Here is a tiny trained network, its code and every weight. The questions are about switching its units off for an input and a target symbol, where a switched-off unit gives its printed mean instead of its output.

import numpy as np


def w(rows, s, z=0):
    codes = np.array(rows[::2]) - 128.0
    scale = np.full(codes.shape[1], s)
    scale[-1] = z or s
    return codes * scale


def f(y):
    return y / 2 * (1 + np.tanh(0.7978845608 * (y + 0.044715 * y**3)))


def softmax(a):
    e = np.exp(a - a.max(-1, keepdims=True))
    return e / e.sum(-1, keepdims=True)


def log_softmax(a):
    a = a - a.max(-1, keepdims=True)
    return a - np.log(np.exp(a).sum(-1, keepdims=True))


def net(x, mask):
    ids = ['βγδεζηθλμξστφψω'.index(c) for c in x.split()]
    T = len(ids)
    res = E[ids] + P[:T]
    u = 0
    for l in range(2):
        q, k, v = (res @ M[l].T for M in (Q, K, V))
        z = softmax(np.where(np.tri(T) > 0, q @ k.T / 3**0.5, -1e9)) @ v
        res = res + np.where(mask[u], z, O[l][:, -1]) @ O[l][:, :-1]
        u += 1
        y = f(res @ A[l][:, :-1].T + A[l][:, -1])
        res = res + np.where(mask[u : u + 16], y, B[l][:, -1]) @ B[l][:, :-1]
        u += 16
    return log_softmax(res[-1] @ U[:, :-1].T + U[:, -1])


Q, K, V, O, A, B = {}, {}, {}, {}, {}, {}
E = w([
[187,156,145,56,127,76,205,44,62],'β',
[119,118,69,136,97,77,180,127,104],'γ',
[115,145,146,133,146,68,28,174,88],'δ',
[141,189,137,105,155,88,6,89,77],'ε',
[180,152,60,152,139,133,111,103,135],'ζ',
[149,89,179,165,160,138,196,191,120],'η',
[136,145,26,109,120,85,145,111,98],'θ',
[146,191,133,114,189,159,105,140,241],'λ',
[168,115,169,115,158,172,214,134,129],'μ',
[153,100,190,125,99,49,156,127,83],'ξ',
[75,159,161,42,125,159,95,61,160],'σ',
[168,100,181,135,139,82,72,159,92],'τ',
[116,173,14,132,121,117,69,125,138],'φ',
[170,140,83,167,145,94,146,148,117],'ψ',
[127,95,172,87,84,102,99,193,221],'ω',
],0.018)
P = w([
[77,82,121,254,159,43,125,35,210],'0',
[79,174,137,152,126,76,133,164,131],'1',
[96,80,135,151,214,61,89,87,168],'2',
[127,161,89,138,81,114,142,179,112],'3',
[135,53,90,105,202,131,95,142,138],'4',
[173,185,76,129,46,140,128,172,90],'5',
[153,41,68,105,201,180,83,168,100],'6',
[205,177,68,124,94,180,83,186,37],'7',
],0.01)
Q[0] = w([
[100,217,86,51,133,252,196,124,251],'0.h0',
[133,181,120,163,219,99,155,86,192],'0.h0',
[169,219,89,154,233,123,161,158,85],'0.h0',
],0.0044)
K[0] = w([
[57,200,107,98,140,162,180,119,174],'0.h0',
[106,161,103,144,253,72,149,80,174],'0.h0',
[214,200,95,150,108,223,122,129,32],'0.h0',
],0.0063)
V[0] = w([
[3,19,148,55,125,186,164,87,126],'0.h0',
[113,126,113,194,140,154,215,142,74],'0.h0',
[90,114,144,104,67,68,224,246,195],'0.h0',
],0.006)
O[0] = w([
[254,129,108,183,108,197,59,55,157,24],'0.h0',
[90,175,165,218,111,133,115,141,135,4],'0.h0',
[98,97,107,118,152,239,128,38,61,214],'0.h0',
],0.0083,0.0028)
A[0] = w([
[128,86,156,175,129,95,69,131,67,150],'0.n0',
[186,155,112,129,131,126,136,167,61,1],'0.n1',
[88,137,100,124,98,105,27,196,139,73],'0.n2',
[177,113,167,99,79,161,65,108,96,131],'0.n3',
[113,156,95,160,133,70,96,107,125,123],'0.n4',
[191,79,141,138,87,110,105,143,87,58],'0.n5',
[161,126,59,156,104,161,162,196,96,51],'0.n6',
[71,148,120,76,147,119,166,55,172,77],'0.n7',
[156,138,161,118,133,122,226,148,134,35],'0.n8',
[186,160,192,199,126,155,161,164,128,68],'0.n9',
[118,172,119,126,180,110,104,117,90,40],'0.n10',
[60,153,146,90,128,170,136,114,92,42],'0.n11',
[172,124,180,122,159,149,137,162,92,77],'0.n12',
[129,89,158,136,102,102,210,67,87,56],'0.n13',
[125,108,152,187,81,157,114,191,244,105],'0.n14',
[138,169,161,123,197,176,150,185,144,128],'0.n15',
],0.011,0.0068)
B[0] = w([
[173,156,168,112,163,64,211,108,97,211],'0.n0',
[99,167,255,204,114,135,170,126,173,144],'0.n1',
[122,112,188,75,107,148,212,61,124,252],'0.n2',
[116,61,105,87,122,73,183,229,138,210],'0.n3',
[160,99,49,142,169,177,178,137,148,226],'0.n4',
[141,209,130,97,190,146,146,96,119,138],'0.n5',
[123,62,120,185,50,153,139,139,162,181],'0.n6',
[110,150,145,175,127,106,79,141,176,204],'0.n7',
[110,101,104,60,111,121,193,102,146,144],'0.n8',
[146,109,103,82,134,187,183,98,159,133],'0.n9',
[165,124,151,157,102,124,171,91,119,142],'0.n10',
[113,224,177,167,116,124,68,91,171,123],'0.n11',
[130,176,68,138,115,108,192,84,154,138],'0.n12',
[89,102,125,67,136,103,176,66,74,187],'0.n13',
[83,168,234,129,123,72,59,94,110,181],'0.n14',
[96,135,43,136,88,97,50,125,132,170],'0.n15',
],0.0086,0.0043)
Q[1] = w([
[124,224,152,114,169,86,154,44,140],'1.h0',
[101,93,78,119,79,147,105,151,171],'1.h0',
[105,157,178,146,3,211,137,170,148],'1.h0',
],0.013)
K[1] = w([
[114,127,175,226,102,74,144,93,181],'1.h0',
[113,175,144,74,155,135,88,180,88],'1.h0',
[145,213,128,130,5,139,135,178,74],'1.h0',
],0.013)
V[1] = w([
[165,163,143,152,163,133,89,190,164],'1.h0',
[108,113,248,113,149,157,139,127,136],'1.h0',
[130,108,151,181,140,84,121,215,41],'1.h0',
],0.011)
O[1] = w([
[175,92,175,109,80,104,174,155,56,5],'1.h0',
[128,193,71,142,127,93,83,176,51,146],'1.h0',
[87,104,178,91,249,153,130,150,95,2],'1.h0',
],0.013,0.0062)
A[1] = w([
[170,96,208,53,83,117,186,154,126,45],'1.n0',
[116,127,233,151,156,187,98,22,187,5],'1.n1',
[124,73,254,57,106,122,96,136,92,84],'1.n2',
[161,158,161,71,138,99,54,110,10,47],'1.n3',
[127,141,80,189,99,164,22,147,163,94],'1.n4',
[190,89,150,95,48,96,101,165,159,99],'1.n5',
[29,142,95,142,157,123,37,164,207,45],'1.n6',
[104,177,71,52,134,128,167,85,95,143],'1.n7',
[180,83,93,154,93,82,144,133,72,75],'1.n8',
[104,253,186,147,129,135,26,105,158,115],'1.n9',
[99,193,212,56,156,103,47,102,125,139],'1.n10',
[122,30,127,98,91,221,126,159,176,66],'1.n11',
[86,122,59,193,185,239,132,131,95,114],'1.n12',
[141,156,44,161,100,83,71,122,85,92],'1.n13',
[122,184,94,232,110,183,76,104,147,2],'1.n14',
[124,80,209,97,203,186,165,75,109,48],'1.n15',
],0.0085,0.0099)
B[1] = w([
[96,12,100,124,141,127,44,103,119,165],'1.n0',
[121,84,103,132,125,154,39,213,90,190],'1.n1',
[170,254,105,143,117,119,122,21,183,157],'1.n2',
[91,128,210,122,123,149,154,151,219,171],'1.n3',
[84,152,135,103,145,43,150,89,141,210],'1.n4',
[48,141,110,101,174,180,150,133,90,219],'1.n5',
[140,190,198,79,21,191,173,114,102,211],'1.n6',
[139,113,175,172,146,112,96,198,104,228],'1.n7',
[97,192,163,122,95,192,103,117,85,181],'1.n8',
[83,85,146,196,165,128,129,69,95,198],'1.n9',
[134,84,31,188,104,130,161,78,132,187],'1.n10',
[142,168,179,209,230,79,119,127,89,182],'1.n11',
[215,143,182,86,139,127,61,108,113,185],'1.n12',
[166,100,160,162,134,190,155,165,179,248],'1.n13',
[169,43,61,53,225,76,138,102,70,163],'1.n14',
[173,211,97,103,89,180,162,174,144,180],'1.n15',
],0.0094,0.011)
U = w([
[40,146,111,191,95,100,93,80,202,185],'β',
[75,130,63,34,79,113,98,240,210,221],'γ',
[55,110,94,94,218,89,73,174,65,203],'δ',
[195,82,113,143,99,4,149,117,102,198],'ε',
[186,117,152,81,84,100,172,85,138,66],'ζ',
[111,80,149,209,180,155,109,159,147,93],'η',
[150,94,169,141,132,194,74,103,169,94],'θ',
[104,140,198,88,139,123,93,99,115,48],'λ',
[210,137,55,226,73,94,40,163,84,174],'μ',
[138,164,119,183,174,139,91,89,66,77],'ξ',
[120,52,110,140,130,154,174,118,40,141],'σ',
[111,145,143,113,178,152,206,139,127,86],'τ',
[139,3,183,97,120,102,198,131,160,148],'φ',
[154,154,56,160,106,210,200,117,99,1],'ψ',
[163,155,209,121,88,81,99,178,143,106],'ω',
],0.0071,0.0044)

Each question gives the input, a string of symbols that net reads in full, and the target symbol t.
The units are the heads (3 rows each of Q, K, V and O) and the neurons (one row each of A and B). Each row of codes is followed by its name. A weight is (code - 128) times the scale printed after its matrix; where a second scale follows, it is the last column's (O, A, B and U).
mask holds one flag per unit, layer by layer, with each layer's heads first. A switched-off unit (its flag False) gives its mean, the last column of its rows in O or B, instead of its output. The means were averaged over made-up inputs and are rounded, as every weight is.
A unit's drop is (log p(t) with every unit on - log p(t) with that unit switched off) / (log p(t) with every unit on - log p(t) with every unit switched off).
The circuit of an input: a set's keep is (log p(t) with only the set's units on - log p(t) with every unit switched off) / (log p(t) with every unit on - log p(t) with every unit switched off). Starting from the 12 units with the biggest drops (on a tie, the unit counted first), units are removed one at a time, each time the one whose removal leaves the highest keep (on an exact tie, the one counted first), for as long as the keep stays at least 0.8.
units of the circuit, in order: the units of the circuit, biggest drop first
unit that matters most: the unit with the biggest drop
k most important neurons: the k neurons with the biggest drops, biggest first
k most important neurons of layer l: the k neurons of layer l with the biggest drops, biggest first
input ψ ζ ξ ω θ ω ε σ, target β: units of the circuit, in order => [0.n11; 1.n9; 1.n10]
input δ β δ φ τ θ, target β: unit that matters most => 0.n2
input θ γ τ ω β, target θ: units of the circuit, in order => [1.h0; 0.n4; 1.n1]
input ξ τ ω γ ψ θ, target θ: units of the circuit, in order => [1.h0; 1.n12; 0.n6; 0.n0]
input ξ λ ε η τ σ, target β: 2 most important neurons of layer 1 => [1.n9; 1.n4]
input ω ψ σ β η θ, target ζ: 2 most important neurons of layer 0 => [0.n4; 0.n6]
input ω τ τ τ ψ ζ, target δ: units of the circuit, in order => [1.h0; 0.h0]
input τ γ β, target τ: 2 most important neurons => [1.n3; 1.n15]
input τ ω θ γ β φ θ γ, target β: 3 most important neurons => [0.n2; 0.n1; 0.n6]
input ω ξ ω λ ψ ζ ζ δ, target ω: units of the circuit, in order => [1.h0; 0.n0; 1.n3]
input γ θ θ, target θ: units of the circuit, in order => [1.h0; 0.n13; 1.n12; 1.n6]
input φ δ σ σ ω ψ τ, target φ: units of the circuit, in order => [0.n4; 1.h0; 0.n0]
input φ φ τ μ τ, target φ: units of the circuit, in order => [1.h0; 0.n4]
input φ ω γ λ ε ψ ε β, target φ: 2 most important neurons of layer 0 => [0.n2; 0.n4]
input λ ζ σ ω, target β: 3 most important neurons of layer 1 => [1.n2; 1.n10; 1.n3]
input σ ω ω, target γ: units of the circuit, in order => [0.h0; 1.h0; 0.n3; 1.n9]
input ω θ ω λ τ, target ω: 2 most important neurons => [1.n3; 0.n0]
input θ λ θ, target η: 4 most important neurons => [1.n11; 0.n4; 1.n1; 1.n6]
input β θ ψ σ λ, target β: 2 most important neurons => [0.n14; 0.n4]
input ω θ λ λ ω ψ μ δ, target ω: units of the circuit, in order => [0.n0; 1.h0; 1.n3]
input φ γ φ ω μ, target β: most important neuron of layer 0 => [0.n2]
input σ ψ τ λ β ζ θ, target ζ: 3 most important neurons => [0.n13; 1.n6; 0.n6]
input σ φ ω τ, target σ: most important neuron of layer 0 => [0.n2]
input σ ω ζ λ μ λ μ θ, target σ: 2 most important neurons of layer 1 => [1.n0; 1.n5]
input ψ σ τ, target ψ: 3 most important neurons => [1.n15; 1.n2; 1.n10]
input λ σ ε ψ τ, target λ: 2 most important neurons of layer 1 => [1.n8; 1.n2]
input ζ δ θ, target φ: units of the circuit, in order => [1.h0; 0.h0]
input ω σ λ λ ε θ σ, target γ: 4 most important neurons => [0.n3; 0.n10; 0.n2; 0.n14]
input τ δ θ γ φ, target η: unit that matters most => 0.n4
input μ β θ, target ε: 3 most important neurons of layer 0 => [0.n9; 0.n13; 0.n3]
